Below are the code and all the weights of a small trained network. Each question names an input and a class and asks about switching units off, where a switched-off unit gives its printed mean instead of its output.

import numpy as np


def w(rows, s, z=0):
    codes = np.array(rows[::2]) - 128.0
    scale = np.full(codes.shape[1], s)
    scale[-1] = z or s
    return codes * scale


def f(y):
    return np.maximum(y, 0)


def log_softmax(a):
    a = a - a.max(-1, keepdims=True)
    return a - np.log(np.exp(a).sum(-1, keepdims=True))


def net(x, mask):
    res = np.array(x, float).reshape(1, 8) / 4 @ E
    y = f(res @ A[0][:, :-1].T + A[0][:, -1])
    res = res + np.where(mask, y, B[0][:, -1]) @ B[0][:, :-1]
    return log_softmax(res[-1] @ U[:, :-1].T + U[:, -1])


A, B = {}, {}
E = w([
[100,68,112,146,123,122],'x0',
[92,207,67,156,115,194],'x1',
[97,196,165,183,2,53],'x2',
[111,142,130,91,109,132],'x3',
[119,152,133,73,103,162],'x4',
[48,93,69,36,151,151],'x5',
[147,127,116,127,114,126],'x6',
[53,159,129,95,113,121],'x7',
],0.0067)
A[0] = w([
[105,226,74,161,138,121,184],'N1',
[115,174,181,53,187,77,116],'N2',
[81,84,91,125,166,162,148],'N3',
[95,79,214,139,188,103,238],'N4',
[165,132,197,142,156,49,234],'N5',
[122,156,125,147,34,192,247],'N6',
[93,142,115,121,110,203,125],'N7',
[158,174,2,106,168,140,250],'N8',
[141,117,80,150,42,170,139],'N9',
[75,118,94,56,206,205,182],'N10',
[114,74,151,76,138,64,250],'N11',
[153,147,122,130,77,63,40],'N12',
],0.0089,0.0023)
B[0] = w([
[23,201,198,190,159,114,203],'N1',
[111,61,102,105,109,168,167],'N2',
[205,177,62,113,179,85,195],'N3',
[164,140,133,84,130,188,200],'N4',
[96,52,167,37,80,68,216],'N5',
[89,170,244,185,161,102,218],'N6',
[102,126,114,70,76,2,171],'N7',
[64,124,204,114,154,42,212],'N8',
[59,149,173,249,157,109,173],'N9',
[128,203,106,77,147,60,254],'N10',
[174,107,151,63,186,235,210],'N11',
[153,135,175,83,129,142,177],'N12',
],0.0063,0.0068)
U = w([
[113,48,190,79,92,211,250],'0',
[139,122,149,85,78,43,144],'1',
[88,130,120,169,142,95,184],'2',
[137,186,134,231,2,214,6],'3',
[157,78,19,74,140,158,8],'4',
],0.006,0.0023)

Each question gives the input, the list of numbers given to net, and the class t.
The units are the neurons (one row each of A and B). Each row of codes is followed by its name. A weight is (code - 128) times the scale printed after its matrix; where a second scale follows, it is the last column's (A, B and U).
mask holds one flag per neuron, in row order. A switched-off neuron (its flag False) gives its mean, the last column of its row in B, instead of its output. The means were averaged over made-up inputs and are rounded, as every weight is.
A unit's drop is (log p(t) with every unit on - log p(t) with that unit switched off) / (log p(t) with every unit on - log p(t) with every unit switched off).
The circuit of an input: a set's keep is (log p(t) with only the set's units on - log p(t) with every unit switched off) / (log p(t) with every unit on - log p(t) with every unit switched off). Starting from all 12 units, units are removed one at a time, each time the one whose removal leaves the highest keep (on an exact tie, the one counted first), for as long as the keep stays at least 0.8.
circuit, biggest first: the units of the circuit, biggest drop first
unit that matters most: the unit with the biggest drop
k most important neurons: the k neurons with the biggest drops, biggest first
drop of u: that unit's drop, to one decimal
input [4,-1,-1,-5,2,5,-1,-2], class 4: unit that matters most -> N6
input [1,8,-6,-5,1,2,7,7], class 1: circuit, biggest first -> [N7 N10]
input [-1,7,-7,5,-2,4,8,0], class 1: circuit, biggest first -> [N8 N10]
input [5,5,-7,-3,7,4,8,-8], class 1: 4 most important neurons -> [N8 N10 N7 N11]
input [-4,5,-5,-4,5,8,1,1], class 1: 3 most important neurons -> [N8 N10 N7]
input [2,5,-5,-3,-2,6,7,-2], class 1: 2 most important neurons -> [N8 N10]
input [5,-8,-7,-1,3,8,-1,2], class 4: 2 most important neurons -> [N3 N10]
input [-5,3,-6,1,-7,8,7,1], class 1: 2 most important neurons -> [N8 N10]
input [-1,-8,8,-7,-6,8,7,4], class 0: 2 most important neurons -> [N11 N10]
input [1,-6,-5,5,-7,5,7,0], class 4: 2 most important neurons -> [N3 N6]
input [0,-8,-8,-3,-8,1,4,1], class 4: 2 most important neurons -> [N3 N6]
input [0,8,-6,7,1,6,7,6], class 1: drop of N10 -> 0.2
input [0,4,-2,-1,4,8,-6,4], class 1: drop of N7 -> 0.3
input [-3,-7,-7,0,0,3,-1,-1], class 4: drop of N1 -> 0.1
input [-6,-4,-1,4,-5,-6,-6,6], class 0: drop of N10 -> 0.2
input [-5,-7,7,-3,-2,8,-8,7], class 0: unit that matters most -> N11
